Below are the code and all the weights of a small trained network. Each question names an input and a target symbol and asks about switching units off, where a switched-off unit gives its printed mean instead of its output.

import numpy as np


def w(rows, s, z=0):
    codes = np.array(rows[::2]) - 128.0
    scale = np.full(codes.shape[1], s)
    scale[-1] = z or s
    return codes * scale


def f(y):
    return np.maximum(y, 0)


def softmax(a):
    e = np.exp(a - a.max(-1, keepdims=True))
    return e / e.sum(-1, keepdims=True)


def log_softmax(a):
    a = a - a.max(-1, keepdims=True)
    return a - np.log(np.exp(a).sum(-1, keepdims=True))


def net(x, mask):
    ids = ['ΔΛβζμπ'.index(c) for c in x.split()]
    T = len(ids)
    res = E[ids] + P[:T]
    r = res
    for j in range(2):
        rows = slice(3 * j, 3 * j + 3)
        q, k, v = (r @ M[0][rows].T for M in (Q, K, V))
        z = softmax(np.where(np.tri(T) > 0, q @ k.T / 3**0.5, -1e9)) @ v
        o = O[0][rows]
        res = res + np.where(mask[j], z, o[:, -1]) @ o[:, :-1]
    y = f(res @ A[0][:, :-1].T + A[0][:, -1])
    res = res + np.where(mask[2:6], y, B[0][:, -1]) @ B[0][:, :-1]
    return log_softmax(res[-1] @ U[:, :-1].T + U[:, -1])


Q, K, V, O, A, B = {}, {}, {}, {}, {}, {}
E = w([
[82,71,177,105,100,76],'Δ',
[191,139,209,55,87,9],'Λ',
[93,165,62,73,52,142],'β',
[103,154,94,130,184,144],'ζ',
[69,161,182,140,89,79],'μ',
[167,53,124,53,74,135],'π',
],0.014)
P = w([
[207,176,130,186,64,255],'0',
[145,163,129,70,182,33],'1',
[137,27,117,131,114,118],'2',
[15,238,176,156,32,7],'3',
[131,204,66,73,230,47],'4',
[157,60,92,134,142,175],'5',
],0.008)
Q[0] = w([
[142,45,223,188,57,183],'H0',
[224,167,63,38,217,85],'H0',
[165,133,123,28,155,100],'H0',
[101,37,37,154,90,224],'H1',
[4,187,222,191,53,82],'H1',
[92,26,145,253,152,209],'H1',
],0.0076)
K[0] = w([
[64,142,152,95,196,24],'H0',
[207,199,151,164,112,223],'H0',
[152,141,145,193,111,205],'H0',
[199,66,189,82,27,73],'H1',
[3,203,109,121,118,90],'H1',
[178,82,196,34,131,2],'H1',
],0.0079)
V[0] = w([
[174,94,174,194,246,158],'H0',
[97,159,134,169,159,76],'H0',
[59,133,195,185,71,58],'H0',
[154,214,61,78,106,140],'H1',
[57,131,100,143,215,253],'H1',
[47,208,55,159,133,84],'H1',
],0.008)
O[0] = w([
[207,191,209,110,215,108,3],'H0',
[185,100,140,96,116,185,19],'H0',
[15,18,214,119,125,235,70],'H0',
[161,215,82,147,59,205,201],'H1',
[254,93,207,113,32,133,43],'H1',
[134,228,178,84,106,202,51],'H1',
],0.0071,0.0052)
A[0] = w([
[64,199,60,173,199,72,37],'N0',
[140,24,150,72,208,32,249],'N1',
[242,164,125,178,99,212,45],'N2',
[71,255,179,133,180,174,105],'N3',
],0.0056,0.002)
B[0] = w([
[225,161,115,237,181,7,238],'N0',
[102,217,218,34,242,238,253],'N1',
[157,195,255,60,218,184,164],'N2',
[231,51,230,47,66,174,174],'N3',
],0.0059)
U = w([
[89,133,215,121,147,174,207],'Δ',
[198,152,204,74,103,150,172],'Λ',
[143,75,60,175,2,94,42],'β',
[133,180,134,171,165,42,5],'ζ',
[68,207,130,120,126,223,87],'μ',
[122,41,142,41,142,200,159],'π',
],0.0081,0.0017)

Each question gives the input, a string of symbols that net reads in full, and the target symbol t.
The units are the heads (3 rows each of Q, K, V and O) and the neurons (one row each of A and B). Each row of codes is followed by its name. A weight is (code - 128) times the scale printed after its matrix; where a second scale follows, it is the last column's (O, A, B and U).
mask holds one flag per unit, heads first, then neurons. A switched-off unit (its flag False) gives its mean, the last column of its rows in O or B, instead of its output. The means were averaged over made-up inputs and are rounded, as every weight is.
A unit's drop is (log p(t) with every unit on - log p(t) with that unit switched off) / (log p(t) with every unit on - log p(t) with every unit switched off).
The circuit of an input: a set's keep is (log p(t) with only the set's units on - log p(t) with every unit switched off) / (log p(t) with every unit on - log p(t) with every unit switched off). Starting from all 6 units, units are removed one at a time, each time the one whose removal leaves the highest keep (on an exact tie, the one counted first), for as long as the keep stays at least 0.8.
units of the circuit, in order: the units of the circuit, biggest drop first
unit that matters most: the unit with the biggest drop
k most important neurons: the k neurons with the biggest drops, biggest first
heads that matter: for each layer, one digit per head in row order, 1 if its drop is at least 0.15 and else 0, layers parted by /
drop of u: that unit's drop, to one decimal
input μ π ζ π ζ, target π: units of the circuit, in order -> (H0 N3)
input Δ Δ Λ, target π: units of the circuit, in order -> (H0 N0)
input π π ζ β π, target ζ: units of the circuit, in order -> (H0 N0)
input ζ μ π ζ π, target Λ: units of the circuit, in order -> (H1 H0)
input ζ π ζ, target ζ: unit that matters most -> N0
input β Δ μ π Δ, target β: units of the circuit, in order -> (H1 H0 N1)
input μ Δ π π π, target π: heads that matter -> 10
input ζ μ Λ β ζ, target Λ: heads that matter -> 11
input π ζ π Λ, target Λ: 2 most important neurons -> (N0 N3)
input ζ Λ π ζ Λ, target Λ: drop of H0 -> 0.1
input μ π Δ Δ ζ, target π: drop of H1 -> 0.2
input π β π Λ π, target ζ: drop of N0 -> 0.2
input β ζ Λ π ζ, target β: drop of N1 -> 0.4
